Below is a small trained network, with its code and all its weights. Each question gives an input and a target symbol and asks what happens when units are switched off, that is, made to give their printed mean instead of their output.

import numpy as np


def w(rows, s, z=0):
    codes = np.array(rows[::2]) - 128.0
    scale = np.full(codes.shape[1], s)
    scale[-1] = z or s
    return codes * scale


def f(y):
    return np.maximum(y, 0)


def softmax(a):
    e = np.exp(a - a.max(-1, keepdims=True))
    return e / e.sum(-1, keepdims=True)


def log_softmax(a):
    a = a - a.max(-1, keepdims=True)
    return a - np.log(np.exp(a).sum(-1, keepdims=True))


def net(x, mask):
    ids = ['Ξαβηστ'.index(c) for c in x.split()]
    T = len(ids)
    res = E[ids] + P[:T]
    q, k, v = (res @ M[0].T for M in (Q, K, V))
    z = softmax(np.where(np.tri(T) > 0, q @ k.T / 3**0.5, -1e9)) @ v
    res = res + np.where(mask[0], z, O[0][:, -1]) @ O[0][:, :-1]
    y = f(res @ A[0][:, :-1].T + A[0][:, -1])
    res = res + np.where(mask[1:25], y, B[0][:, -1]) @ B[0][:, :-1]
    return log_softmax(res[-1] @ U[:, :-1].T + U[:, -1])


Q, K, V, O, A, B = {}, {}, {}, {}, {}, {}
E = w([
[104,80,147,130],'Ξ',
[110,92,148,107],'α',
[123,122,130,57],'β',
[160,134,79,6],'η',
[139,80,92,132],'σ',
[140,162,68,111],'τ',
],0.024)
P = w([
[39,94,130,131],'0',
[2,130,125,101],'1',
[36,121,71,84],'2',
[59,113,92,129],'3',
[68,118,122,153],'4',
[96,117,130,117],'5',
[119,115,120,114],'6',
[134,119,123,122],'7',
[153,117,124,130],'8',
[172,115,135,129],'9',
[194,120,131,119],'10',
[201,122,143,120],'11',
[214,125,141,116],'12',
[239,117,142,119],'13',
],0.0092)
Q[0] = w([
[92,245,218,172],'head 1',
[139,82,121,44],'head 1',
[149,21,148,125],'head 1',
],0.012)
K[0] = w([
[56,86,81,106],'head 1',
[255,131,121,168],'head 1',
[188,182,126,131],'head 1',
],0.011)
V[0] = w([
[25,112,239,187],'head 1',
[140,254,35,198],'head 1',
[172,6,84,247],'head 1',
],0.0087)
O[0] = w([
[207,124,110,207,1],'head 1',
[69,248,121,145,72],'head 1',
[82,47,9,230,143],'head 1',
],0.012,0.0073)
A[0] = w([
[248,92,119,128,185],'neuron 1',
[143,90,170,93,144],'neuron 2',
[79,126,36,130,121],'neuron 3',
[156,141,149,218,37],'neuron 4',
[225,140,83,126,110],'neuron 5',
[52,131,65,104,125],'neuron 6',
[98,137,100,118,110],'neuron 7',
[81,106,139,112,27],'neuron 8',
[145,128,149,112,71],'neuron 9',
[133,131,102,182,139],'neuron 10',
[69,200,119,147,125],'neuron 11',
[94,139,156,150,119],'neuron 12',
[41,89,182,123,46],'neuron 13',
[47,137,138,124,139],'neuron 14',
[121,108,171,116,2],'neuron 15',
[185,142,123,106,238],'neuron 16',
[104,114,151,118,46],'neuron 17',
[172,89,114,71,79],'neuron 18',
[205,112,138,185,72],'neuron 19',
[96,121,134,60,50],'neuron 20',
[133,125,195,134,35],'neuron 21',
[192,163,132,254,77],'neuron 22',
[130,144,100,98,129],'neuron 23',
[136,141,128,220,93],'neuron 24',
],0.013,0.0075)
B[0] = w([
[119,195,167,135,195],'neuron 1',
[118,124,102,156,221],'neuron 2',
[125,172,144,91,233],'neuron 3',
[125,156,128,2,129],'neuron 4',
[149,168,119,97,144],'neuron 5',
[145,145,146,185,247],'neuron 6',
[135,145,136,162,162],'neuron 7',
[142,155,95,115,157],'neuron 8',
[184,133,113,95,142],'neuron 9',
[156,113,174,94,154],'neuron 10',
[167,81,141,57,152],'neuron 11',
[118,123,121,149,134],'neuron 12',
[142,190,72,104,185],'neuron 13',
[178,155,103,177,189],'neuron 14',
[99,116,110,83,141],'neuron 15',
[51,155,143,170,183],'neuron 16',
[123,126,74,117,141],'neuron 17',
[143,74,141,152,226],'neuron 18',
[218,187,110,160,138],'neuron 19',
[148,107,116,184,235],'neuron 20',
[72,118,145,98,137],'neuron 21',
[131,174,86,17,131],'neuron 22',
[102,149,107,156,174],'neuron 23',
[104,187,89,32,136],'neuron 24',
],0.0077,0.013)
U = w([
[170,111,85,135,72],'Ξ',
[139,124,137,200,105],'α',
[50,116,193,158,245],'β',
[70,103,51,57,3],'η',
[70,75,2,196,223],'σ',
[52,218,111,207,182],'τ',
],0.0068,0.0041)

Each question gives the input, a string of symbols that net reads in full, and the target symbol t.
The units are the heads (3 rows each of Q, K, V and O) and the neurons (one row each of A and B). Each row of codes is followed by its name. A weight is (code - 128) times the scale printed after its matrix; where a second scale follows, it is the last column's (O, A, B and U).
mask holds one flag per unit, heads first, then neurons. A switched-off unit (its flag False) gives its mean, the last column of its rows in O or B, instead of its output. The means were averaged over made-up inputs and are rounded, as every weight is.
A unit's drop is (log p(t) with every unit on - log p(t) with that unit switched off) / (log p(t) with every unit on - log p(t) with every unit switched off).
The circuit of an input: a set's keep is (log p(t) with only the set's units on - log p(t) with every unit switched off) / (log p(t) with every unit on - log p(t) with every unit switched off). Starting from the 12 units with the biggest drops (on a tie, the unit counted first), units are removed one at a time, each time the one whose removal leaves the highest keep (on an exact tie, the one counted first), for as long as the keep stays at least 0.8.
circuit, biggest first: the units of the circuit, biggest drop first
k most important neurons: the k neurons with the biggest drops, biggest first
drop of u: that unit's drop, to one decimal
input β η β τ β η, target τ: 3 most important neurons -> (neuron 16; neuron 23; neuron 20)
input η β Ξ, target η: most important neuron -> (neuron 13)
input τ β η β τ, target β: circuit, biggest first -> (head 1; neuron 13)
input σ β σ τ η σ β σ σ β σ α, target σ: circuit, biggest first -> (head 1; neuron 3)
input σ σ α α σ τ τ τ α η, target τ: circuit, biggest first -> (head 1; neuron 16)
input β β α β, target β: 2 most important neurons -> (neuron 16; neuron 1)
input α α α Ξ η α, target η: 3 most important neurons -> (neuron 6; neuron 13; neuron 15)
input β η β η β, target η: 2 most important neurons -> (neuron 6; neuron 15)
input α Ξ α, target α: 2 most important neurons -> (neuron 1; neuron 19)
input τ τ σ σ σ σ σ η σ α, target σ: 2 most important neurons -> (neuron 3; neuron 1)
input σ α σ τ σ β Ξ σ τ β η η σ Ξ, target η: 3 most important neurons -> (neuron 13; neuron 6; neuron 15)
input σ σ β σ σ η σ σ τ Ξ τ Ξ, target τ: drop of head 1 -> 1.5
input Ξ σ σ η α τ Ξ α σ σ β η, target σ: drop of neuron 2 -> 0.2
input β σ σ σ σ α Ξ τ β α β σ τ β, target τ: drop of neuron 11 -> -0.2
input β τ β α σ β η β τ τ β, target τ: most important neuron -> (neuron 14)
